Here is a tiny trained network, its code and every weight. The questions are about switching its units off for an input and a target symbol, where a switched-off unit gives its printed mean instead of its output.

import numpy as np


def w(rows, s, z=0):
    codes = np.array(rows[::2]) - 128.0
    scale = np.full(codes.shape[1], s)
    scale[-1] = z or s
    return codes * scale


def norm(h):
    return h / np.sqrt((h * h).mean(-1, keepdims=True) + 1e-5)


def f(y):
    return y / 2 * (1 + np.tanh(0.7978845608 * (y + 0.044715 * y**3)))


def softmax(a):
    e = np.exp(a - a.max(-1, keepdims=True))
    return e / e.sum(-1, keepdims=True)


def log_softmax(a):
    a = a - a.max(-1, keepdims=True)
    return a - np.log(np.exp(a).sum(-1, keepdims=True))


def net(x, mask):
    ids = ['ΓΘΣΨΩαβηξπφ'.index(c) for c in x.split()]
    T = len(ids)
    res = E[ids] + P[:T]
    u = 0
    for l in range(3):
        q, k, v = (norm(res) @ M[l].T for M in (Q, K, V))
        z = softmax(np.where(np.tri(T) > 0, q @ k.T / 3**0.5, -1e9)) @ v
        res = res + np.where(mask[u], z, O[l][:, -1]) @ O[l][:, :-1]
        u += 1
        y = f(norm(res) @ A[l][:, :-1].T + A[l][:, -1])
        res = res + np.where(mask[u : u + 4], y, B[l][:, -1]) @ B[l][:, :-1]
        u += 4
    return log_softmax(norm(res)[-1] @ U[:, :-1].T + U[:, -1])


Q, K, V, O, A, B = {}, {}, {}, {}, {}, {}
E = w([
[133,137,158,137],'Γ',
[191,125,88,138],'Θ',
[144,143,103,121],'Σ',
[112,152,169,84],'Ψ',
[134,189,160,73],'Ω',
[159,169,141,87],'α',
[56,223,38,139],'β',
[115,112,135,177],'η',
[171,104,126,116],'ξ',
[144,137,96,126],'π',
[71,129,31,2],'φ',
],0.01)
P = w([
[165,255,78,149],'0',
[158,89,142,153],'1',
[142,171,100,96],'2',
[162,132,190,116],'3',
[119,147,100,105],'4',
[168,93,148,154],'5',
[98,127,97,133],'6',
[175,122,166,133],'7',
[90,139,116,121],'8',
[183,131,171,126],'9',
[88,132,119,122],'10',
],0.0094)
Q[0] = w([
[98,139,169,119],'0.h0',
[86,176,147,123],'0.h0',
[176,123,254,186],'0.h0',
],0.0072)
K[0] = w([
[77,192,135,89],'0.h0',
[100,230,114,106],'0.h0',
[65,163,156,253],'0.h0',
],0.0059)
V[0] = w([
[2,249,163,199],'0.h0',
[109,235,36,112],'0.h0',
[91,169,99,43],'0.h0',
],0.004)
O[0] = w([
[138,130,56,253,49],'0.h0',
[178,19,29,184,252],'0.h0',
[73,17,73,91,197],'0.h0',
],0.0054,0.0023)
A[0] = w([
[157,80,161,166,190],'0.n0',
[227,173,195,255,165],'0.n1',
[157,230,6,101,253],'0.n2',
[118,103,203,97,108],'0.n3',
],0.0057,0.0015)
B[0] = w([
[164,194,167,99,144],'0.n0',
[88,229,172,173,182],'0.n1',
[149,44,116,255,254],'0.n2',
[147,96,71,169,145],'0.n3',
],0.0063,0.0042)
Q[1] = w([
[176,100,244,128],'1.h0',
[93,44,135,194],'1.h0',
[3,103,170,43],'1.h0',
],0.0047)
K[1] = w([
[21,129,53,108],'1.h0',
[146,248,98,117],'1.h0',
[254,120,164,149],'1.h0',
],0.0069)
V[1] = w([
[253,84,80,213],'1.h0',
[29,57,138,118],'1.h0',
[113,173,25,46],'1.h0',
],0.0051)
O[1] = w([
[126,144,139,178,255],'1.h0',
[106,193,152,125,75],'1.h0',
[254,158,119,113,117],'1.h0',
],0.0087,0.0049)
A[1] = w([
[193,189,175,138,165],'1.n0',
[79,168,175,99,190],'1.n1',
[150,95,102,138,100],'1.n2',
[68,103,2,128,253],'1.n3',
],0.0097,0.0017)
B[1] = w([
[153,104,164,217,193],'1.n0',
[150,181,91,173,128],'1.n1',
[101,239,235,254,154],'1.n2',
[233,87,140,170,254],'1.n3',
],0.0059,0.0072)
Q[2] = w([
[218,98,254,234],'2.h0',
[45,41,164,26],'2.h0',
[66,121,14,69],'2.h0',
],0.0044)
K[2] = w([
[116,76,30,197],'2.h0',
[249,254,221,190],'2.h0',
[94,141,163,171],'2.h0',
],0.0069)
V[2] = w([
[191,145,245,74],'2.h0',
[56,254,214,102],'2.h0',
[64,149,71,55],'2.h0',
],0.0058)
O[2] = w([
[97,209,182,166,89],'2.h0',
[119,69,167,254,2],'2.h0',
[193,64,172,155,33],'2.h0',
],0.0059,0.0083)
A[2] = w([
[205,159,80,114,198],'2.n0',
[133,1,144,108,103],'2.n1',
[151,166,157,150,253],'2.n2',
[82,24,89,166,244],'2.n3',
],0.0088,0.0015)
B[2] = w([
[116,104,2,165,253],'2.n0',
[133,225,168,161,142],'2.n1',
[49,62,206,125,166],'2.n2',
[171,196,65,41,177],'2.n3',
],0.0052,0.0066)
U = w([
[128,110,152,131,42],'Γ',
[138,114,150,132,22],'Θ',
[175,67,222,92,166],'Σ',
[204,118,19,211,197],'Ψ',
[250,118,78,10,167],'Ω',
[24,186,86,2,177],'α',
[99,110,145,127,58],'β',
[142,225,196,132,157],'η',
[92,122,140,134,35],'ξ',
[106,231,205,146,253],'π',
[96,134,138,123,38],'φ',
],0.0075,0.0033)

Each question gives the input, a string of symbols that net reads in full, and the target symbol t.
The units are the heads (3 rows each of Q, K, V and O) and the neurons (one row each of A and B). Each row of codes is followed by its name. A weight is (code - 128) times the scale printed after its matrix; where a second scale follows, it is the last column's (O, A, B and U).
mask holds one flag per unit, layer by layer, with each layer's heads first. A switched-off unit (its flag False) gives its mean, the last column of its rows in O or B, instead of its output. The means were averaged over made-up inputs and are rounded, as every weight is.
A unit's drop is (log p(t) with every unit on - log p(t) with that unit switched off) / (log p(t) with every unit on - log p(t) with every unit switched off).
The circuit of an input: a set's keep is (log p(t) with only the set's units on - log p(t) with every unit switched off) / (log p(t) with every unit on - log p(t) with every unit switched off). Starting from the 12 units with the biggest drops (on a tie, the unit counted first), units are removed one at a time, each time the one whose removal leaves the highest keep (on an exact tie, the one counted first), for as long as the keep stays at least 0.8.
circuit, biggest first: the units of the circuit, biggest drop first
unit that matters most: the unit with the biggest drop
k most important neurons: the k neurons with the biggest drops, biggest first
k most important neurons of layer l: the k neurons of layer l with the biggest drops, biggest first
drop when u is switched off: that unit's drop, to one decimal
input ξ ξ η Σ, target π: most important neuron of layer 1 => (1.n3)
input ξ Γ ξ ξ Ψ η φ β ξ, target α: circuit, biggest first => (0.h0, 1.n3)
input η Ψ ξ Γ, target π: circuit, biggest first => (0.n1, 1.n3)
input φ Ψ ξ ξ η η Ω ξ, target π: circuit, biggest first => (0.n1, 0.h0, 1.n3)
input Θ Ψ Ψ Σ, target π: 2 most important neurons => (1.n3, 0.n2)
input Ψ ξ ξ ξ η η Γ Θ η, target α: circuit, biggest first => (1.n0, 0.n2)
input Σ Ψ φ Ω φ ξ, target Ω: circuit, biggest first => (0.n2, 0.h0)
input π π π φ η Γ β β η Ψ, target π: 2 most important neurons of layer 0 => (0.n1, 0.n2)
input Γ ξ π Σ Ψ Ψ Ω ξ α π, target π: 2 most important neurons => (1.n3, 0.n1)
input Ψ α Θ Ω φ π, target Ω: circuit, biggest first => (1.h0, 0.h0)
input β Ψ ξ Ψ, target Ψ: 2 most important neurons => (1.n2, 1.n1)
input β α η α ξ Ψ η α, target π: 2 most important neurons of layer 1 => (1.n3, 1.n0)
input η φ β π Γ Ψ Θ φ Ψ, target Ω: 2 most important neurons of layer 2 => (2.n3, 2.n0)
input Ψ η Σ φ β η ξ η Ψ, target Ω: unit that matters most => 0.h0
input Ψ ξ η Ψ Ψ Θ, target π: 3 most important neurons => (0.n1, 1.n3, 0.n2)
input π π η Θ Ω, target Ψ: 2 most important neurons => (1.n3, 1.n2)
input α Σ α ξ Ψ Σ η Ω, target π: 3 most important neurons => (1.n3, 0.n1, 1.n0)
input ξ Σ π ξ, target Σ: 2 most important neurons of layer 0 => (0.n3, 0.n2)
input α φ Ψ π α Ω φ Ω β η, target π: 2 most important neurons => (0.n1, 1.n3)
input η ξ ξ π η Ψ η Ψ ξ Θ, target π: unit that matters most => 0.n1
input Ψ Ω ξ Ψ ξ ξ, target Σ: 2 most important neurons => (1.n0, 2.n2)
input ξ Ψ π Γ η Ω, target π: 2 most important neurons => (0.n1, 1.n3)
input π η η ξ Ψ η Σ ξ η α, target π: drop when 0.h0 is switched off => 0.6
input π ξ Ψ, target Ψ: drop when 0.n2 is switched off => -0.1
